[[-13 -45 -17 -12  18  -4 -17]
 [ 24  23  13  25 -52   6   1]
 [ -1  23  43  -6  18  25  35]
 [ -1 -23 -63   7   8 -14   9]
 [-38 -23  43   0 -22  -4   9]
 [ 24 -23  13  13 -22  35  -8]
 [ 37  23 -33  19  -2  15  18]
 [ -1   0 -33  19 -12 -23  18]
 [-38 -11  13 -12 -12 -33 -26]]
=>
[[-17   1  35   9   9  -8  18  18 -26]
 [ -4   6  25 -14  -4  35  15 -23 -33]
 [ 18 -52  18   8 -22 -22  -2 -12 -12]
 [-12  25  -6   7   0  13  19  19 -12]
 [-17  13  43 -63  43  13 -33 -33  13]
 [-45  23  23 -23 -23 -23  23   0 -11]
 [-13  24  -1  -1 -38  24  37  -1 -38]]

[[ 46 -15 -18  32  55  25]
 [  9 -15 -20  21 -23  23]
 [-13 -11 -24  20 -61  32]
 [ 15   2  20  -2  19  -8]
 [ -6 -16 -43  23 -34  30]
 [-32  36  77 -50 -37 -47]
 [-29  19  11 -23   8 -25]
 [-18  -4 -35  13 -38  20]
 [ 35 -17  -5  22  18  17]]
=>
[[ 25  23  32  -8  30 -47 -25  20  17]
 [ 55 -23 -61  19 -34 -37   8 -38  18]
 [ 32  21  20  -2  23 -50 -23  13  22]
 [-18 -20 -24  20 -43  77  11 -35  -5]
 [-15 -15 -11   2 -16  36  19  -4 -17]
 [ 46   9 -13  15  -6 -32 -29 -18  35]]

[[-73 -16  20 -42  31 -50 -43  13  33 -57  10 -13   9   2]
 [ -3  -4 -10  -5  20   6   1  -9 -10 -23   9  10  -1  40]
 [ -5  -3 -12  -1  13   9   6  -2 -11 -12   8   3   8  28]
 [ -8  -3  -9  -2  13   8   4  -2  -8 -13   8   3   8  27]
 [ -4  -1 -13  10   0  20  14   6 -13   7   4  -5  20  12]]
=>
[[  2  40  28  27  12]
 [  9  -1   8   8  20]
 [-13  10   3   3  -5]
 [ 10   9   8   8   4]
 [-57 -23 -12 -13   7]
 [ 33 -10 -11  -8 -13]
 [ 13  -9  -2  -2   6]
 [-43   1   6   4  14]
 [-50   6   9   8  20]
 [ 31  20  13  13   0]
 [-42  -5  -1  -2  10]
 [ 20 -10 -12  -9 -13]
 [-16  -4  -3  -3  -1]
 [-73  -3  -5  -8  -4]]

[[ 14  -1 -47 -24 -10  -8   3   8  24   1 -20   8  -9  80]
 [ 10  -3 -74   2  -1  11   5   7   1  -6  -6   3  10  47]]
=>
[[ 80  47]
 [ -9  10]
 [  8   3]
 [-20  -6]
 [  1  -6]
 [ 24   1]
 [  8   7]
 [  3   5]
 [ -8  11]
 [-10  -1]
 [-24   2]
 [-47 -74]
 [ -1  -3]
 [ 14  10]]

[[ 69 -26 -25 -21 -24 -19  77 -30]
 [ 15   0   6   6   9   9  18  -4]
 [-16 -15  17  20  21  21 -13 -11]
 [ -3  -6  -2  -1  -2  -1  -2  -3]
 [-18 -19  18  22  22  21 -15 -14]
 [ -8 -12  10  12  13  13  -5  -9]
 [ 17  -5   5   4   3   3  15 -12]
 [  1 -44   9  17  15  17  10 -35]
 [-23  33   0  -6  -4  -7 -31  30]]
=>
[[-30  -4 -11  -3 -14  -9 -12 -35  30]
 [ 77  18 -13  -2 -15  -5  15  10 -31]
 [-19   9  21  -1  21  13   3  17  -7]
 [-24   9  21  -2  22  13   3  15  -4]
 [-21   6  20  -1  22  12   4  17  -6]
 [-25   6  17  -2  18  10   5   9   0]
 [-26   0 -15  -6 -19 -12  -5 -44  33]
 [ 69  15 -16  -3 -18  -8  17   1 -23]]

[[-74  38]
 [-61 -12]
 [-36 -80]
 [-40 -73]
 [-71  22]
 [-62   0]
 [-74  40]]
=>
[[ 38 -12 -80 -73  22   0  40]
 [-74 -61 -36 -40 -71 -62 -74]]
---
[[-15 -12  30  -6  -9  33]
 [ -4   0   5  -4   0  12]
 [-27 -13  43 -19  -8  64]
 [-12  -6  19  -9  -4  29]
 [ -5  -4  12  -4  -3   7]]
=>
[[ -4   0   5  -4   0  12]
 [ -5  -4  12  -4  -3   7]
 [-12  -6  19  -9  -4  29]
 [-15 -12  30  -6  -9  33]
 [-27 -13  43 -19  -8  64]]

[[-11 -24  21   7 -32 -11 -18   0 -14  -8 -13 -13]
 [ -7   2   0   1   3 -20   2  -5  -6   6   6 -12]
 [ -1  16  -6  -4  19  35  33   6  40   9  -9   9]
 [  3 -31  -1  -6  -6   0 -28  -5 -22 -16 -22  29]
 [-12  -7  -1  33 -30   3  81  -4 -17  -7 -23   6]]
=>
[[  3 -31  -1  -6  -6   0 -28  -5 -22 -16 -22  29]
 [ -1  16  -6  -4  19  35  33   6  40   9  -9   9]
 [ -7   2   0   1   3 -20   2  -5  -6   6   6 -12]
 [-11 -24  21   7 -32 -11 -18   0 -14  -8 -13 -13]
 [-12  -7  -1  33 -30   3  81  -4 -17  -7 -23   6]]

[[-60  10   4 -19 -56  -9   5  20  46   0  -2   1]
 [-14 -38 -23  44  -4  24   4  29   8 -19   3 -20]
 [-31   7   2 -15 -36   2  16  -3  29  -8 -20 -10]
 [-45  -6  -7  -2 -44   7  15  18  39 -10 -13 -11]
 [ 16  14   3 -31   7 -12   0   7   3  27   5  28]
 [-24  12  12  -4 -15 -15 -13   1   5   1  13   3]
 [ 23  -5  -6   0  22  -2  -7  16 -10  17  15  19]]
=>
[[ 23  -5  -6   0  22  -2  -7  16 -10  17  15  19]
 [ 16  14   3 -31   7 -12   0   7   3  27   5  28]
 [-14 -38 -23  44  -4  24   4  29   8 -19   3 -20]
 [-24  12  12  -4 -15 -15 -13   1   5   1  13   3]
 [-31   7   2 -15 -36   2  16  -3  29  -8 -20 -10]
 [-45  -6  -7  -2 -44   7  15  18  39 -10 -13 -11]
 [-60  10   4 -19 -56  -9   5  20  46   0  -2   1]]

[[ -2 -17   3 -19  33  18]
 [-25 -59 -16   2 -18 -36]
 [-66 -25  -5 -25   6  -9]
 [ 10  25  11 -15  13  18]
 [ 74   4  38  -5  19  15]
 [ -7 -13  -5  -7  -8  -9]]
=>
[[ 74   4  38  -5  19  15]
 [ 10  25  11 -15  13  18]
 [ -2 -17   3 -19  33  18]
 [ -7 -13  -5  -7  -8  -9]
 [-25 -59 -16   2 -18 -36]
 [-66 -25  -5 -25   6  -9]]

[[ -9 -35 -48]
 [ 56  59  -1]
 [  2   8  31]]
=>
[[ 56  59  -1]
 [  2   8  31]
 [ -9 -35 -48]]

[[ 18   2  -1  18 -15  44 -11  20  33  49  48 -38  -6]
 [ -6 -13 -11  11  10   2 -17  15  33 -11 -14  41  44]
 [  2 -26 -16  16  13  -4 -21 -59  -6  -9 -64  34 -39]
 [ 26 -15  -2  35   5  43 -25 -42  32  24  -2 -58 -37]
 [  1  10   3   5  19   1   4   5  -3  -4 -11  28  33]]
=>
[[ 26 -15  -2  35   5  43 -25 -42  32  24  -2 -58 -37]
 [ 18   2  -1  18 -15  44 -11  20  33  49  48 -38  -6]
 [  2 -26 -16  16  13  -4 -21 -59  -6  -9 -64  34 -39]
 [  1  10   3   5  19   1   4   5  -3  -4 -11  28  33]
 [ -6 -13 -11  11  10   2 -17  15  33 -11 -14  41  44]]
